Below are the code and all the weights of a small trained network. Each question names an input and a target symbol and asks about switching units off, where a switched-off unit gives its printed mean instead of its output.

import numpy as np


def w(rows, s, z=0):
    codes = np.array(rows[::2]) - 128.0
    scale = np.full(codes.shape[1], s)
    scale[-1] = z or s
    return codes * scale


def norm(h):
    return h / np.sqrt((h * h).mean(-1, keepdims=True) + 1e-5)


def f(y):
    return np.maximum(y, 0)


def softmax(a):
    e = np.exp(a - a.max(-1, keepdims=True))
    return e / e.sum(-1, keepdims=True)


def log_softmax(a):
    a = a - a.max(-1, keepdims=True)
    return a - np.log(np.exp(a).sum(-1, keepdims=True))


def net(x, mask):
    ids = ['γδζθλμξπφω'.index(c) for c in x.split()]
    T = len(ids)
    res = E[ids] + P[:T]
    u = 0
    for l in range(3):
        q, k, v = (norm(res) @ M[l].T for M in (Q, K, V))
        z = softmax(np.where(np.tri(T) > 0, q @ k.T / 3**0.5, -1e9)) @ v
        res = res + np.where(mask[u], z, O[l][:, -1]) @ O[l][:, :-1]
        u += 1
        y = f(norm(res) @ A[l][:, :-1].T + A[l][:, -1])
        res = res + np.where(mask[u : u + 4], y, B[l][:, -1]) @ B[l][:, :-1]
        u += 4
    return log_softmax(norm(res)[-1] @ U[:, :-1].T + U[:, -1])


Q, K, V, O, A, B = {}, {}, {}, {}, {}, {}
E = w([
[217,105,72,63],'γ',
[111,93,152,207],'δ',
[158,115,125,154],'ζ',
[137,132,126,103],'θ',
[142,138,144,112],'λ',
[136,109,130,107],'μ',
[77,121,126,92],'ξ',
[116,116,66,52],'π',
[14,140,68,5],'φ',
[155,157,35,129],'ω',
],0.028)
P = w([
[143,194,36,2],'0',
[103,234,61,81],'1',
[111,89,163,131],'2',
[118,129,169,113],'3',
[94,103,141,105],'4',
[88,90,131,88],'5',
[74,66,113,80],'6',
[65,86,102,86],'7',
[52,101,99,89],'8',
[53,103,94,86],'9',
],0.0057)
Q[0] = w([
[168,206,36,211],'0.h0',
[122,52,39,101],'0.h0',
[73,1,226,163],'0.h0',
],0.0086)
K[0] = w([
[183,142,81,235],'0.h0',
[216,39,2,121],'0.h0',
[111,15,168,122],'0.h0',
],0.0063)
V[0] = w([
[35,123,153,80],'0.h0',
[2,102,133,142],'0.h0',
[136,39,214,81],'0.h0',
],0.0051)
O[0] = w([
[102,234,3,241,66],'0.h0',
[91,198,180,190,8],'0.h0',
[151,254,135,123,126],'0.h0',
],0.0073,0.0018)
A[0] = w([
[160,135,236,143,8],'0.n0',
[181,156,184,253,223],'0.n1',
[121,99,159,240,67],'0.n2',
[243,75,113,180,225],'0.n3',
],0.0065,0.0017)
B[0] = w([
[65,70,49,156,140],'0.n0',
[164,1,159,46,157],'0.n1',
[206,98,181,111,144],'0.n2',
[7,47,31,124,253],'0.n3',
],0.0059,0.0048)
Q[1] = w([
[162,55,97,185],'1.h0',
[123,184,197,134],'1.h0',
[69,31,145,253],'1.h0',
],0.0057)
K[1] = w([
[198,23,134,173],'1.h0',
[126,153,206,122],'1.h0',
[255,68,115,92],'1.h0',
],0.0084)
V[1] = w([
[98,94,188,170],'1.h0',
[210,227,102,181],'1.h0',
[55,5,253,81],'1.h0',
],0.0059)
O[1] = w([
[123,101,7,85,82],'1.h0',
[186,90,149,76,2],'1.h0',
[117,149,180,130,186],'1.h0',
],0.011,0.0051)
A[1] = w([
[131,174,149,33,146],'1.n0',
[56,121,176,163,209],'1.n1',
[143,83,231,126,6],'1.n2',
[172,254,19,161,36],'1.n3',
],0.008,0.002)
B[1] = w([
[41,185,165,154,218],'1.n0',
[116,254,139,116,253],'1.n1',
[117,153,116,140,146],'1.n2',
[78,69,223,113,186],'1.n3',
],0.0091,0.0043)
Q[2] = w([
[203,77,3,91],'2.h0',
[221,130,193,192],'2.h0',
[189,16,91,149],'2.h0',
],0.0057)
K[2] = w([
[196,115,146,145],'2.h0',
[247,212,217,39],'2.h0',
[167,97,186,30],'2.h0',
],0.011)
V[2] = w([
[71,254,206,92],'2.h0',
[54,52,75,166],'2.h0',
[178,118,167,131],'2.h0',
],0.0081)
O[2] = w([
[174,56,155,129,118],'2.h0',
[247,254,53,200,255],'2.h0',
[2,126,98,53,66],'2.h0',
],0.005,0.0079)
A[2] = w([
[193,33,46,115,174],'2.n0',
[168,193,212,81,251],'2.n1',
[150,236,90,19,27],'2.n2',
[161,79,245,97,182],'2.n3',
],0.012,0.003)
B[2] = w([
[101,63,219,87,218],'2.n0',
[231,150,132,149,221],'2.n1',
[146,2,159,170,254],'2.n2',
[218,167,107,139,164],'2.n3',
],0.0098,0.0063)
U = w([
[135,50,168,106,224],'γ',
[92,28,104,255,1],'δ',
[134,156,3,167,198],'ζ',
[157,128,125,131,71],'θ',
[165,136,120,109,116],'λ',
[209,119,151,158,83],'μ',
[69,178,197,135,140],'ξ',
[122,131,127,132,77],'π',
[83,166,98,63,194],'φ',
[143,124,137,155,54],'ω',
],0.012,0.0057)

Each question gives the input, a string of symbols that net reads in full, and the target symbol t.
The units are the heads (3 rows each of Q, K, V and O) and the neurons (one row each of A and B). Each row of codes is followed by its name. A weight is (code - 128) times the scale printed after its matrix; where a second scale follows, it is the last column's (O, A, B and U).
mask holds one flag per unit, layer by layer, with each layer's heads first. A switched-off unit (its flag False) gives its mean, the last column of its rows in O or B, instead of its output. The means were averaged over made-up inputs and are rounded, as every weight is.
A unit's drop is (log p(t) with every unit on - log p(t) with that unit switched off) / (log p(t) with every unit on - log p(t) with every unit switched off).
The circuit of an input: a set's keep is (log p(t) with only the set's units on - log p(t) with every unit switched off) / (log p(t) with every unit on - log p(t) with every unit switched off). Starting from the 12 units with the biggest drops (on a tie, the unit counted first), units are removed one at a time, each time the one whose removal leaves the highest keep (on an exact tie, the one counted first), for as long as the keep stays at least 0.8.
circuit, biggest first: the units of the circuit, biggest drop first
unit that matters most: the unit with the biggest drop
top k neurons: the k neurons with the biggest drops, biggest first
drop when u is switched off: that unit's drop, to one decimal
input π λ ω ζ ξ λ π ξ δ μ, target μ: circuit, biggest first	0.n3, 2.n1
input ζ θ γ λ μ δ, target μ: unit that matters most	2.n3
input π ζ ξ ξ ζ ω π π ζ ξ, target ζ: circuit, biggest first	2.n0, 0.h0
input ζ μ π ζ φ ξ ζ μ γ π, target δ: top 2 neurons	2.n2, 0.n3
input ζ ζ θ ξ ζ, target ζ: top 3 neurons	1.n1, 0.n3, 2.n2
input γ π ζ γ ζ, target δ: top 3 neurons	0.n3, 1.n0, 1.n1
input ξ ζ γ ζ, target δ: top 2 neurons	0.n1, 2.n1
input ξ ζ π π ξ ω, target γ: circuit, biggest first	0.h0, 2.n0
input φ ω ξ ξ ξ ξ ζ, target γ: top 2 neurons	2.n0, 0.n1
input θ ζ ξ ξ ζ φ μ ξ ζ ζ, target ζ: top 2 neurons	0.n3, 2.n2
input θ μ δ π π ξ μ ξ ζ, target γ: top 3 neurons	0.n1, 2.n0, 0.n3
input ξ ξ ξ μ π, target γ: top 2 neurons	1.n1, 0.n3
input ζ δ ξ ξ μ ζ ξ μ μ, target μ: top 2 neurons	2.n3, 0.n3
input ζ ζ ω ξ π, target γ: unit that matters most	0.h0
input ξ λ ζ ξ λ ξ ζ π ω ξ, target ζ: top 2 neurons	2.n0, 1.n3
input ξ ζ ζ ζ ζ ζ ξ μ ζ γ, target γ: drop when 1.n1 is switched off	0.1
input π ζ ζ π, target δ: drop when 0.n3 is switched off	0.1
input λ μ ξ ω, target γ: drop when 0.h0 is switched off	0.2
